Below is a small trained network, with its code and all its weights. Each question gives an input and a target symbol and asks what happens when units are switched off, that is, made to give their printed mean instead of their output.

import numpy as np


def w(rows, s, z=0):
    codes = np.array(rows[::2]) - 128.0
    scale = np.full(codes.shape[1], s)
    scale[-1] = z or s
    return codes * scale


def norm(h):
    return h / np.sqrt((h * h).mean(-1, keepdims=True) + 1e-5)


def f(y):
    return np.maximum(y, 0)


def softmax(a):
    e = np.exp(a - a.max(-1, keepdims=True))
    return e / e.sum(-1, keepdims=True)


def log_softmax(a):
    a = a - a.max(-1, keepdims=True)
    return a - np.log(np.exp(a).sum(-1, keepdims=True))


def net(x, mask):
    ids = ['ΓΘΣαβδεζηλμπ'.index(c) for c in x.split()]
    T = len(ids)
    res = E[ids] + P[:T]
    r = norm(res)
    for j in range(2):
        rows = slice(3 * j, 3 * j + 3)
        q, k, v = (r @ M[0][rows].T for M in (Q, K, V))
        z = softmax(np.where(np.tri(T) > 0, q @ k.T / 3**0.5, -1e9)) @ v
        o = O[0][rows]
        res = res + np.where(mask[j], z, o[:, -1]) @ o[:, :-1]
    y = f(norm(res) @ A[0][:, :-1].T + A[0][:, -1])
    res = res + np.where(mask[2:10], y, B[0][:, -1]) @ B[0][:, :-1]
    return log_softmax(norm(res)[-1] @ U[:, :-1].T + U[:, -1])


Q, K, V, O, A, B = {}, {}, {}, {}, {}, {}
E = w([
[123,167,161],'Γ',
[122,169,162],'Θ',
[160,75,155],'Σ',
[123,164,153],'α',
[158,36,191],'β',
[121,174,167],'δ',
[65,139,219],'ε',
[119,169,163],'ζ',
[25,144,141],'η',
[79,4,44],'λ',
[106,147,187],'μ',
[108,227,91],'π',
],0.011)
P = w([
[89,168,253],'0',
[78,154,232],'1',
[78,139,217],'2',
[73,131,203],'3',
[72,117,196],'4',
[72,110,185],'5',
[70,106,172],'6',
[69,96,158],'7',
[70,95,148],'8',
[64,85,140],'9',
[55,86,135],'10',
],0.0063)
Q[0] = w([
[233,160,27],'head 1',
[250,130,119],'head 1',
[98,209,191],'head 1',
[197,155,101],'head 2',
[137,67,143],'head 2',
[225,49,80],'head 2',
],0.015)
K[0] = w([
[129,156,185],'head 1',
[188,173,248],'head 1',
[100,129,105],'head 1',
[130,227,175],'head 2',
[146,117,115],'head 2',
[157,147,158],'head 2',
],0.017)
V[0] = w([
[141,148,170],'head 1',
[61,248,59],'head 1',
[142,2,128],'head 1',
[136,201,12],'head 2',
[74,179,53],'head 2',
[214,19,163],'head 2',
],0.009)
O[0] = w([
[193,162,130,132],'head 1',
[117,95,72,176],'head 1',
[106,134,252,110],'head 1',
[93,180,158,2],'head 2',
[57,97,102,105],'head 2',
[180,117,152,101],'head 2',
],0.015,0.0068)
A[0] = w([
[117,78,121,39],'neuron 1',
[17,123,121,60],'neuron 2',
[103,201,185,226],'neuron 3',
[173,224,182,170],'neuron 4',
[39,52,60,252],'neuron 5',
[62,73,249,157],'neuron 6',
[193,146,97,179],'neuron 7',
[185,104,120,211],'neuron 8',
],0.012,0.0038)
B[0] = w([
[117,100,64,135],'neuron 1',
[207,113,161,166],'neuron 2',
[133,142,30,181],'neuron 3',
[127,37,97,169],'neuron 4',
[120,118,179,255],'neuron 5',
[72,248,105,244],'neuron 6',
[142,149,142,180],'neuron 7',
[86,163,165,184],'neuron 8',
],0.012,0.0089)
U = w([
[61,189,176,153],'Γ',
[114,195,114,130],'Θ',
[165,132,160,254],'Σ',
[147,132,137,54],'α',
[172,170,94,48],'β',
[149,152,104,57],'δ',
[196,111,147,189],'ε',
[172,188,84,29],'ζ',
[158,161,101,56],'η',
[71,139,137,80],'λ',
[73,95,4,197],'μ',
[42,15,183,143],'π',
],0.012,0.0061)

Each question gives the input, a string of symbols that net reads in full, and the target symbol t.
The units are the heads (3 rows each of Q, K, V and O) and the neurons (one row each of A and B). Each row of codes is followed by its name. A weight is (code - 128) times the scale printed after its matrix; where a second scale follows, it is the last column's (O, A, B and U).
mask holds one flag per unit, heads first, then neurons. A switched-off unit (its flag False) gives its mean, the last column of its rows in O or B, instead of its output. The means were averaged over made-up inputs and are rounded, as every weight is.
A unit's drop is (log p(t) with every unit on - log p(t) with that unit switched off) / (log p(t) with every unit on - log p(t) with every unit switched off).
The circuit of an input: a set's keep is (log p(t) with only the set's units on - log p(t) with every unit switched off) / (log p(t) with every unit on - log p(t) with every unit switched off). Starting from all 10 units, units are removed one at a time, each time the one whose removal leaves the highest keep (on an exact tie, the one counted first), for as long as the keep stays at least 0.8.
circuit, biggest first: the units of the circuit, biggest drop first
k most important neurons: the k neurons with the biggest drops, biggest first
which heads matter: for each layer, one digit per head in row order, 1 if its drop is at least 0.15 and else 0, layers parted by /
input ε μ Σ β Σ Θ δ β μ, target Σ: circuit, biggest first => [head 2]
input π ε Σ ε Γ Θ Γ η ε δ α, target π: which heads matter => 00
input Σ ε π Θ β, target Σ: which heads matter => 01
input Θ Γ β ε α, target Σ: which heads matter => 01
input π η ε Γ Σ η β η, target π: which heads matter => 00
input Σ μ ε δ δ, target ε: circuit, biggest first => [neuron 6; head 1]
input μ β Θ ε Σ π π η α Θ, target π: 2 most important neurons => [neuron 6; neuron 5]
input β ε β μ η ε, target π: 2 most important neurons => [neuron 6; neuron 2]
input Γ ζ Σ δ, target ε: which heads matter => 01
input Θ Θ δ π η μ, target π: circuit, biggest first => [head 1; neuron 5; neuron 6]
input β π η ε Γ ζ, target π: 4 most important neurons => [neuron 6; neuron 5; neuron 3; neuron 8]
input ζ Γ η, target π: 3 most important neurons => [neuron 6; neuron 5; neuron 2]
input ε Σ ε δ η Σ ε Θ δ α, target ε: circuit, biggest first => [head 2; neuron 6]
input π δ Γ π α π Θ, target μ: circuit, biggest first => [head 1]
input η λ η δ μ Θ Σ, target Γ: which heads matter => 10
input η ε π Θ Γ Θ λ, target Γ: which heads matter => 10
input η Θ ε ε, target π: which heads matter => 10
input μ η α, target π: which heads matter => 11
input δ β η α δ, target π: which heads matter => 00
input β δ Γ, target Σ: which heads matter => 01
input Σ ζ π, target μ: circuit, biggest first => [head 1]
input ε π ζ Σ Γ ε, target ε: 2 most important neurons => [neuron 6; neuron 3]
